array([[128, 129, 129, 141, 135, 128],
       [131, 126, 126, 129, 146, 129],
       [129, 131, 131, 147, 131, 126],
       [128, 126, 125, 129, 134, 130],
       [136, 132, 147, 129, 129, 135],
       [129, 130, 135, 128, 128, 132],
       [128, 128, 128, 136, 128, 130],
       [128, 128, 132, 129, 128, 128],
       [129, 134, 131, 157, 127, 134],
       [129, 131, 131, 143, 134, 126],
       [128, 128, 128, 156, 128, 128]])
Counting starts at 1.
Give the bottom entry of the column that holds the smallest entry.
128
Give the entry directly below the smallest entry.
147
Give the entry in row 1 and column 2.
129
The entry in the top-right corner is 128
The entry at row 2, column 2 -> 126
The entry at row 1, column 1: 128
Give the maximum.
157
Give the entry at row 3, column 2.
131
Give the entry directly above the largest entry.
129
Give the entry in row 1 and column 3.
129
Give the bottom-left entry.
128
The top entry of the column that holds the largest entry is 141
The entry just right of the largest entry -> 127
The bottom entry of the column that holds the largest entry: 156
The bottom-right entry -> 128
Give the entry at row 3, column 1.
129
Give the entry directly above the smallest entry.
131

arr =
[[138 112 129 138 130 126 132 134 133 127]
 [113 130 110 118 135 111 115 124 133 143]
 [109 128 110 114 125 122 110 128 127 148]
 [118 134 123 123 138 131 129 133 129 134]
 [134 124 133 130 122 128 126 128 141 132]
 [126 117 122 124 130 129 129 134 127 137]
 [136 119 133 137 132 130 134 136 129 123]
 [137 118 134 131 125 129 135 127 126 126]
 [123 133 124 128 150 121 137 136 134 130]
 [126 135 131 121 122 123 120 117 149 137]
 [131 136 138 125 136 123 137 122 137 127]
 [136 128 133 135 127 121 130 129 136 126]]
Counting starts at 1.
The entry in the top-right corner: 127
What is the entry directly above the largest entry?
A: 125
The entry in row 1 and column 1 is 138
What is the minimum?
A: 109
The entry in row 2 and column 1 is 113
What is the entry at row 1, column 3?
A: 129
What is the entry at row 2, column 3?
A: 110
What is the entry directly below the largest entry?
A: 122
The entry in the bottom-right corner: 126
What is the entry just right of the smallest entry?
A: 128
The entry in the bottom-left corner -> 136
The top entry of the column that holds the largest entry: 130
What is the entry directly below 114?
A: 123
The entry in row 1 and column 2 is 112
The largest entry is 150
What is the entry directly below the smallest entry?
A: 118

m =
[[112 135 148 108 125 117 117 124]
 [112 119 117 134 143 110 140 146]
 [124 136 115 132 113 128 140 149]
 [127 120 138 142 132 122 110 122]
 [149 119 139 123 117 123 108 146]
 [140 139 148 115 139 110 109 148]
 [148 119 135 128 130 112 130 128]
 [106 150 140 116 135 136 121 106]
 [115 133 112 135 120 147 138 125]
 [150 125 142 136 110 130 126 130]
 [131 128 120 107 135 135 124 122]
 [143 105 131 123 148 123 111 115]
 [141 145 151 144 124 106 138 139]
 [116 124 138 117 131 149 135 126]
 [148 113 145 149 134 127 127 134]]
The entry directly below the smallest entry is 145
The smallest entry in the last column is 106
The 3rd entry from the end, reading row by row: 127
The first entry in the row that holds the largest entry: 141
The top-left entry: 112
The smallest entry is 105
Give the entry directly above the largest entry.
Answer: 131
Give the 3rd entry in reading order.
Answer: 148
Give the last entry in the row that holds the largest entry.
Answer: 139
The entry just right of 133 -> 112
Give the entry just right of the largest entry.
Answer: 144
The entry in the bottom-left corner: 148
Give the entry in the top-right corner.
Answer: 124
Give the last entry in the row that holds the smallest entry.
Answer: 115
The bottom-right entry -> 134
The smallest entry in the first row: 108
Give the second entry on the diagonal from the top-right corner.
Answer: 140
The first entry of the smallest entry's row: 143
Give the bottom entry of the column that holds the smallest entry.
Answer: 113
Give the largest entry in the first column.
Answer: 150
The fifth entry, reading row by row: 125
Give the smallest entry in the first column.
Answer: 106
The 2nd entry, reading row by row: 135
The entry directly below the largest entry: 138
Give the fifth-last entry, reading row by row.
Answer: 149
Give the 2nd entry from the end, reading row by row.
Answer: 127
Give the third entry on the main diagonal.
Answer: 115

Read these off the array that follows.
1) Give the entry directly below 115.
2) Give the entry in the bottom-left corner.
3) Give the entry in the bottom-right corner.
4) Give the first entry in reading order.
5) Give the second entry from the end, reading row by row.
6) Give the smallest entry in the first row.
7) Give the 2nd entry on the main diagonal.
8) Give the entry directly below 142.
123,146,101,133
130,107,136,110
117,132,134,132
109,142,143,129
127,144,101,124
113,136,137,126
126,103,137,107
116,133,135,130
119,147,107,141
112,137,138,126
111,149,139,145
115,149,127,148
112,149,138,145
145,121,137,120
1) 112
2) 145
3) 120
4) 123
5) 137
6) 101
7) 107
8) 144

[[127 116 116 118 133]
 [141 151 149 146 126]
 [121 115 115 116 137]
 [127 119 119 120 131]
 [148 137 155 154 138]
 [127 120 117 118 135]
 [120 112 115 114 137]]
Indices start at 1.
The entry directly below the largest entry: 117
The entry in the top-right corner is 133
The minimum is 112
The entry directly below 131 is 138
What is the top-left entry?
A: 127
The entry in row 2 and column 1 -> 141
What is the entry just left of 135?
A: 118
What is the top entry of the column that holds the smallest entry?
A: 116
The entry in row 3 and column 1 -> 121
The entry directly below 117 -> 115
The bottom-right entry: 137
What is the entry just right of 151?
A: 149
The entry at the centre -> 119
The median of all entries -> 126

Read these off the grid that follows. Counting starts at 1.
1) Read off the bottom entry of the column that holds the largest entry.
2) Read off the entry at row 3, column 1.
3) Read off the top-left entry.
4) Read off the bottom-left entry.
5) Read off the top entry of the column that holds the largest entry.
6) Read off the largest entry.
[[130 129 128 131 128 129 126 127 129 126 127 129 127 128 130 128]
 [127 128 127 127 127 127 130 125 128 129 126 127 129 129 125 129]
 [134 135 136 134 129 136 137 134 138 152 138 136 134 133 136 132]
 [126 128 128 126 124 123 128 126 127 125 128 126 126 123 124 128]]
1) 125
2) 134
3) 130
4) 126
5) 126
6) 152

grid =
113  134  134  116  139  115  136  116  133  132  131  134
112  156  130  116  112  114  131  115  130  128  129  130
135  140  113  133  115  133  112  132  114  118  121  113
124  147  121  125  117  125  120  124  121  122  124  121
The third entry in reading order is 134
Read off the entry just right of the largest entry.
Answer: 130
Read off the second entry on the main diagonal.
Answer: 156
Read off the last entry, reading row by row.
Answer: 121
Read off the smallest entry in the first row.
Answer: 113
Read off the 2nd entry on the diagonal from the top-right corner.
Answer: 129
Read off the bottom entry of the column that holds the largest entry.
Answer: 147
The entry directly above 129 -> 131
The entry directly above 135 is 112
Read off the bottom-left entry.
Answer: 124
The top entry of the column that holds the largest entry: 134
The entry just left of 117: 125
Read off the entry in the top-right corner.
Answer: 134

array([[128, 121, 122, 123, 121, 129, 120, 129, 127, 129, 120],
       [125, 117, 120, 124, 118, 124, 117, 125, 116, 124, 116],
       [131, 113, 117, 120, 113, 131, 112, 132, 116, 130, 110],
       [127, 119, 122, 124, 119, 126, 119, 127, 121, 126, 119],
       [131, 114, 117, 120, 112, 131, 112, 132, 117, 131, 110],
       [119, 126, 126, 128, 127, 118, 127, 118, 124, 119, 127],
       [119, 130, 128, 128, 130, 120, 130, 118, 134, 121, 131],
       [132, 111, 115, 118, 111, 132, 110, 134, 113, 132, 108],
       [129, 115, 118, 121, 115, 130, 114, 130, 117, 129, 112],
       [109, 136, 135, 134, 138, 108, 137, 106, 133, 110, 141]])
The last entry in the row that holds the largest entry: 141
Report the entry in the bottom-left corner.
A: 109
The entry just left of the largest entry is 110
The entry just left of the smallest entry is 137
Report the first entry on the main diagonal.
A: 128
The entry directly above the smallest entry: 130
Report the top entry of the column that holds the largest entry.
A: 120
Report the second entry on the diagonal from the top-right corner.
A: 124
The entry just left of 133: 106
Report the third entry on the diagonal from the top-right corner.
A: 116
Report the top entry of the column that holds the smallest entry.
A: 129
Report the 5th entry, reading row by row.
A: 121
Report the entry directly above the largest entry.
A: 112
Report the second largest entry.
A: 138
Report the third entry, reading row by row.
A: 122
The 3rd entry from the end, reading row by row -> 133

x =
[[144 119 110 120 112]
 [146 121 112 123 112]
 [144 114 116 120 110]
 [106 142 146 133 149]
 [140 121 118 128 116]
 [100 145 156 130 155]
 [141 115 116 129 117]
 [143 122 114 122 116]]
The entry directly below the smallest entry: 141
Find the last entry in the row that holds the smallest entry.
Answer: 155
The first entry in reading order: 144
Find the entry directly below 133.
Answer: 128
Find the entry directly above 155.
Answer: 116
Find the smallest entry in the first column.
Answer: 100
Find the third largest entry.
Answer: 149
The last entry, reading row by row -> 116
The 2nd entry from the end, reading row by row is 122
Find the entry just left of the largest entry.
Answer: 145
The smallest entry in the last row is 114
Find the top-right entry.
Answer: 112
Find the entry just left of 123.
Answer: 112
The 2nd entry, reading row by row: 119
The 4th entry from the end, reading row by row: 122
Find the largest entry in the first column.
Answer: 146

Questions about the table below.
1) Read off the maximum.
2) Read off the minimum.
[[124, 133, 120, 133], [111, 130, 124, 127], [125, 138, 124, 133], [125, 128, 127, 132], [127, 136, 122, 133], [130, 123, 129, 120], [130, 122, 132, 116], [133, 110, 118, 105], [126, 135, 121, 129], [131, 131, 121, 129], [127, 134, 125, 136], [122, 136, 123, 130], [128, 135, 124, 133], [125, 131, 123, 135], [129, 121, 132, 123]]
1) 138
2) 105
